Here is a tiny trained network, its code and every weight. The questions are about switching its units off for an input and a class, where a switched-off unit gives its printed mean instead of its output.

import numpy as np


def w(rows, s, z=0):
    codes = np.array(rows[::2]) - 128.0
    scale = np.full(codes.shape[1], s)
    scale[-1] = z or s
    return codes * scale


def f(y):
    return y / 2 * (1 + np.tanh(0.7978845608 * (y + 0.044715 * y**3)))


def log_softmax(a):
    a = a - a.max(-1, keepdims=True)
    return a - np.log(np.exp(a).sum(-1, keepdims=True))


def net(x, mask):
    res = np.array(x, float).reshape(1, 6) / 4 @ E
    y = f(res @ A[0][:, :-1].T + A[0][:, -1])
    res = res + np.where(mask, y, B[0][:, -1]) @ B[0][:, :-1]
    return log_softmax(res[-1] @ U[:, :-1].T + U[:, -1])


A, B = {}, {}
E = w([
[147,140,136,133,118,129,223,162],'x0',
[147,75,124,223,169,133,132,126],'x1',
[129,127,128,128,128,128,128,128],'x2',
[132,134,178,126,120,249,126,117],'x3',
[129,128,127,128,128,129,128,128],'x4',
[127,128,129,128,128,128,128,128],'x5',
],0.02)
A[0] = w([
[138,97,106,173,160,90,130,134,125],'n0',
[129,120,124,141,132,116,127,129,115],'n1',
[131,109,115,154,144,104,128,130,104],'n2',
[159,145,135,133,116,130,255,186,186],'n3',
[125,140,136,111,119,141,124,126,80],'n4',
[130,125,124,140,135,118,127,129,118],'n5',
[112,118,125,125,134,126,43,92,254],'n6',
[128,126,128,129,129,126,124,123,133],'n7',
[129,126,128,126,126,128,123,127,134],'n8',
[122,151,155,100,104,164,124,122,137],'n9',
[141,112,155,151,138,190,131,118,91],'n10',
[118,146,115,97,113,104,129,133,162],'n11',
[115,151,105,91,110,85,130,138,195],'n12',
[130,131,128,128,126,130,134,135,117],'n13',
[129,132,128,125,123,131,132,132,126],'n14',
[135,99,106,170,158,95,130,135,126],'n15',
[122,147,149,103,111,155,126,122,123],'n16',
[144,101,141,170,149,160,131,119,89],'n17',
[123,141,139,109,114,144,124,125,95],'n18',
[123,151,153,99,105,161,124,123,131],'n19',
[138,136,129,131,122,129,171,155,153],'n20',
[111,116,125,123,136,126,48,91,250],'n21',
[123,138,142,111,117,144,124,125,123],'n22',
[125,134,130,117,124,135,125,129,143],'n23',
[126,134,133,119,123,135,126,124,127],'n24',
[123,150,150,101,108,159,125,123,130],'n25',
[129,125,122,139,137,119,130,131,122],'n26',
[142,106,143,165,145,161,130,121,89],'n27',
[127,130,127,123,127,132,129,126,130],'n28',
[117,152,112,88,109,93,129,136,190],'n29',
[128,123,127,134,130,121,126,127,127],'n30',
[143,107,146,164,145,165,130,119,85],'n31',
],0.016,0.0083)
B[0] = w([
[185,64,87,176,134,174,177,135,190],'n0',
[139,110,125,138,131,126,134,132,137],'n1',
[156,96,110,141,129,147,152,134,158],'n2',
[154,141,184,119,3,114,146,215,250],'n3',
[142,121,119,123,128,144,145,125,140],'n4',
[136,117,123,137,129,125,134,131,136],'n5',
[114,117,90,129,255,140,115,47,214],'n6',
[126,124,122,131,138,130,126,126,130],'n7',
[127,128,126,128,132,130,126,124,130],'n8',
[148,157,113,80,124,173,157,102,185],'n9',
[71,198,165,127,123,92,76,132,191],'n10',
[99,147,151,144,130,97,94,133,177],'n11',
[81,152,162,176,133,66,71,140,206],'n12',
[132,130,135,123,119,128,131,135,129],'n13',
[131,136,135,122,120,130,127,130,131],'n14',
[182,66,88,181,134,173,177,136,185],'n15',
[147,142,112,91,125,166,153,108,169],'n16',
[95,142,154,168,132,65,88,143,174],'n17',
[148,123,117,112,127,149,147,120,148],'n18',
[149,149,113,84,125,170,157,107,181],'n19',
[141,131,150,123,78,123,137,165,170],'n20',
[113,118,91,131,236,141,116,54,211],'n21',
[133,140,122,109,127,145,138,116,151],'n22',
[118,146,131,113,125,136,127,122,139],'n23',
[126,145,129,114,126,139,131,119,136],'n24',
[148,148,115,85,122,167,154,109,176],'n25',
[136,116,126,138,128,127,134,134,136],'n26',
[88,150,158,162,131,64,84,144,169],'n27',
[125,134,129,123,126,130,127,126,130],'n28',
[73,166,164,164,135,73,65,135,199],'n29',
[132,121,123,137,132,127,130,129,132],'n30',
[90,153,157,155,128,73,85,141,171],'n31',
],0.011,0.022)
U = w([
[33,158,133,161,182,55,35,90,254],'0',
[89,173,198,155,61,30,83,194,152],'1',
[133,145,65,48,167,239,155,69,115],'2',
[183,162,151,52,59,206,222,149,65],'3',
[189,41,37,168,182,179,179,89,62],'4',
[221,57,115,166,77,142,255,180,49],'5',
],0.0067,0.0026)

Each question gives the input, the list of numbers given to net, and the class t.
The units are the neurons (one row each of A and B). Each row of codes is followed by its name. A weight is (code - 128) times the scale printed after its matrix; where a second scale follows, it is the last column's (A, B and U).
mask holds one flag per neuron, in row order. A switched-off neuron (its flag False) gives its mean, the last column of its row in B, instead of its output. The means were averaged over made-up inputs and are rounded, as every weight is.
A unit's drop is (log p(t) with every unit on - log p(t) with that unit switched off) / (log p(t) with every unit on - log p(t) with every unit switched off).
The circuit of an input: a set's keep is (log p(t) with only the set's units on - log p(t) with every unit switched off) / (log p(t) with every unit on - log p(t) with every unit switched off). Starting from the 12 units with the biggest drops (on a tie, the unit counted first), units are removed one at a time, each time the one whose removal leaves the highest keep (on an exact tie, the one counted first), for as long as the keep stays at least 0.8.
circuit, biggest first: the units of the circuit, biggest drop first
most important unit: the unit with the biggest drop
k most important neurons: the k neurons with the biggest drops, biggest first
drop of u: that unit's drop, to one decimal
input [1,7,-4,4,-3,4], class 1: most important unit -> n6
input [-6,1,-7,-6,-5,0], class 4: circuit, biggest first -> [n0; n15]
input [1,5,6,-4,8,-8], class 5: 2 most important neurons -> [n6; n21]
input [5,1,0,7,-8,8], class 1: 3 most important neurons -> [n10; n31; n27]
input [6,1,-5,-8,3,-1], class 5: 3 most important neurons -> [n0; n15; n10]
input [1,2,2,-1,3,-1], class 5: 2 most important neurons -> [n6; n21]
input [1,6,-5,-2,3,1], class 5: 2 most important neurons -> [n6; n21]
input [-4,8,7,0,1,7], class 4: 2 most important neurons -> [n0; n15]
input [-2,0,-1,7,-4,0], class 2: 4 most important neurons -> [n12; n29; n9; n19]
input [1,-8,6,2,6,-4], class 3: 2 most important neurons -> [n6; n21]
input [2,1,-5,-2,-5,7], class 5: drop of n10 -> 0.2
input [1,-1,-5,4,8,-6], class 3: drop of n6 -> 0.2
input [-7,5,4,0,-7,5], class 4: drop of n12 -> 0.1
input [3,0,6,4,-6,1], class 3: most important unit -> n12
input [3,7,1,0,-6,3], class 5: 2 most important neurons -> [n0; n15]
